Below is a small trained network, with its code and all its weights. Each question gives an input and a target symbol and asks what happens when units are switched off, that is, made to give their printed mean instead of their output.

import numpy as np


def w(rows, s, z=0):
    codes = np.array(rows[::2]) - 128.0
    scale = np.full(codes.shape[1], s)
    scale[-1] = z or s
    return codes * scale


def f(y):
    return y / 2 * (1 + np.tanh(0.7978845608 * (y + 0.044715 * y**3)))


def softmax(a):
    e = np.exp(a - a.max(-1, keepdims=True))
    return e / e.sum(-1, keepdims=True)


def log_softmax(a):
    a = a - a.max(-1, keepdims=True)
    return a - np.log(np.exp(a).sum(-1, keepdims=True))


def net(x, mask):
    ids = ['αβπσψω'.index(c) for c in x.split()]
    T = len(ids)
    res = E[ids] + P[:T]
    r = res
    for j in range(3):
        rows = slice(2 * j, 2 * j + 2)
        q, k, v = (r @ M[0][rows].T for M in (Q, K, V))
        z = softmax(np.where(np.tri(T) > 0, q @ k.T / 2**0.5, -1e9)) @ v
        o = O[0][rows]
        res = res + np.where(mask[j], z, o[:, -1]) @ o[:, :-1]
    y = f(res @ A[0][:, :-1].T + A[0][:, -1])
    res = res + np.where(mask[3:11], y, B[0][:, -1]) @ B[0][:, :-1]
    return log_softmax(res[-1] @ U[:, :-1].T + U[:, -1])


Q, K, V, O, A, B = {}, {}, {}, {}, {}, {}
E = w([
[168,205,111,88,190,121],'α',
[109,178,176,162,237,7],'β',
[195,103,182,220,119,130],'π',
[62,72,46,43,125,65],'σ',
[159,133,70,96,157,189],'ψ',
[159,121,218,104,174,171],'ω',
],0.015)
P = w([
[150,89,153,154,159,101],'0',
[124,200,132,102,83,98],'1',
[150,103,127,169,177,116],'2',
[65,129,126,149,122,152],'3',
[128,150,169,103,60,78],'4',
[168,117,119,175,181,114],'5',
[59,124,126,149,127,153],'6',
[141,134,176,103,60,67],'7',
[174,120,122,185,185,107],'8',
[55,130,124,150,124,157],'9',
[253,159,139,73,101,146],'10',
[204,119,133,190,198,91],'11',
],0.014)
Q[0] = w([
[54,146,133,71,60,121],'H1',
[64,78,158,136,106,6],'H1',
[60,72,86,142,133,152],'H2',
[165,200,96,132,92,99],'H2',
[198,111,185,106,176,52],'H3',
[130,64,58,159,203,114],'H3',
],0.012)
K[0] = w([
[148,56,89,56,53,179],'H1',
[82,35,80,65,32,82],'H1',
[174,115,140,134,129,135],'H2',
[100,172,101,112,134,203],'H2',
[154,197,249,151,160,95],'H3',
[21,145,96,182,157,27],'H3',
],0.011)
V[0] = w([
[58,87,1,122,120,41],'H1',
[166,231,107,229,236,233],'H1',
[118,197,61,107,42,202],'H2',
[76,14,222,147,195,134],'H2',
[23,130,155,188,177,34],'H3',
[178,236,233,186,219,159],'H3',
],0.0065)
O[0] = w([
[255,137,138,163,167,63,174],'H1',
[13,77,119,113,184,37,126],'H1',
[115,83,164,83,4,160,44],'H2',
[227,31,239,188,225,63,156],'H2',
[172,203,222,249,123,81,248],'H3',
[40,230,125,201,70,184,255],'H3',
],0.006,0.0055)
A[0] = w([
[149,232,171,148,69,95,134],'N1',
[122,91,180,211,157,107,197],'N2',
[51,100,138,167,161,254,124],'N3',
[107,156,72,93,173,179,166],'N4',
[106,4,84,229,137,186,92],'N5',
[71,151,96,57,172,64,63],'N6',
[108,154,158,144,173,81,166],'N7',
[155,150,116,241,104,78,252],'N8',
],0.0098,0.004)
B[0] = w([
[101,62,125,130,187,103,218],'N1',
[119,96,109,119,100,207,222],'N2',
[123,140,184,107,129,111,159],'N3',
[113,86,139,144,151,75,151],'N4',
[133,9,123,120,89,71,148],'N5',
[143,133,121,184,81,73,147],'N6',
[173,157,139,112,107,98,198],'N7',
[116,178,102,111,105,144,252],'N8',
],0.014,0.017)
U = w([
[134,130,185,255,119,89,15],'α',
[60,135,70,161,165,235,252],'β',
[76,82,101,103,54,167,211],'π',
[174,110,121,86,122,147,110],'σ',
[56,15,64,175,227,147,26],'ψ',
[108,103,229,137,151,168,125],'ω',
],0.0075,0.0026)

Each question gives the input, a string of symbols that net reads in full, and the target symbol t.
The units are the heads (2 rows each of Q, K, V and O) and the neurons (one row each of A and B). Each row of codes is followed by its name. A weight is (code - 128) times the scale printed after its matrix; where a second scale follows, it is the last column's (O, A, B and U).
mask holds one flag per unit, heads first, then neurons. A switched-off unit (its flag False) gives its mean, the last column of its rows in O or B, instead of its output. The means were averaged over made-up inputs and are rounded, as every weight is.
A unit's drop is (log p(t) with every unit on - log p(t) with that unit switched off) / (log p(t) with every unit on - log p(t) with every unit switched off).
The circuit of an input: a set's keep is (log p(t) with only the set's units on - log p(t) with every unit switched off) / (log p(t) with every unit on - log p(t) with every unit switched off). Starting from all 11 units, units are removed one at a time, each time the one whose removal leaves the highest keep (on an exact tie, the one counted first), for as long as the keep stays at least 0.8.
units of the circuit, in order: the units of the circuit, biggest drop first
top k neurons: the k neurons with the biggest drops, biggest first
heads that matter: for each layer, one digit per head in row order, 1 if its drop is at least 0.15 and else 0, layers parted by /
drop of u: that unit's drop, to one decimal
input σ ψ ψ ψ ψ ω β α, target ψ: top 2 neurons : [N1, N8]
input σ ψ π ψ ψ α ψ σ ψ ψ α, target π: units of the circuit, in order : [H3, H2]
input β ω β ψ α, target ψ: top 4 neurons : [N8, N1, N7, N3]
input ψ ψ σ ω α β α σ α ψ ψ α, target β: units of the circuit, in order : [H3, N8, N2]
input β σ π β β σ ψ β π, target β: units of the circuit, in order : [N2, N8]
input π ψ β β, target β: units of the circuit, in order : [N2, H3, N8]
input π π σ, target σ: top neuron : [N1]
input ω ψ ψ α ψ ω β α ω σ π σ, target β: top 2 neurons : [N8, N2]
input β α ψ π, target π: units of the circuit, in order : [N5, N2, N8]
input π π π ω, target ω: heads that matter : 100
input π ψ π ψ ψ σ σ σ ψ, target ψ: units of the circuit, in order : [H1, H3]
input α ω σ π, target π: top 3 neurons : [N5, N1, N2]
input σ σ α π β σ ω ψ ω α, target α: drop of H1 : 0.3
input σ ψ ω ψ α ω ψ σ α ψ α, target π: units of the circuit, in order : [H2]
input α π ω ω σ α α β ω ψ π ω, target β: drop of N5 : 0.1
input σ σ σ ψ α β ψ ψ ψ π β σ, target β: drop of N7 : 0.0
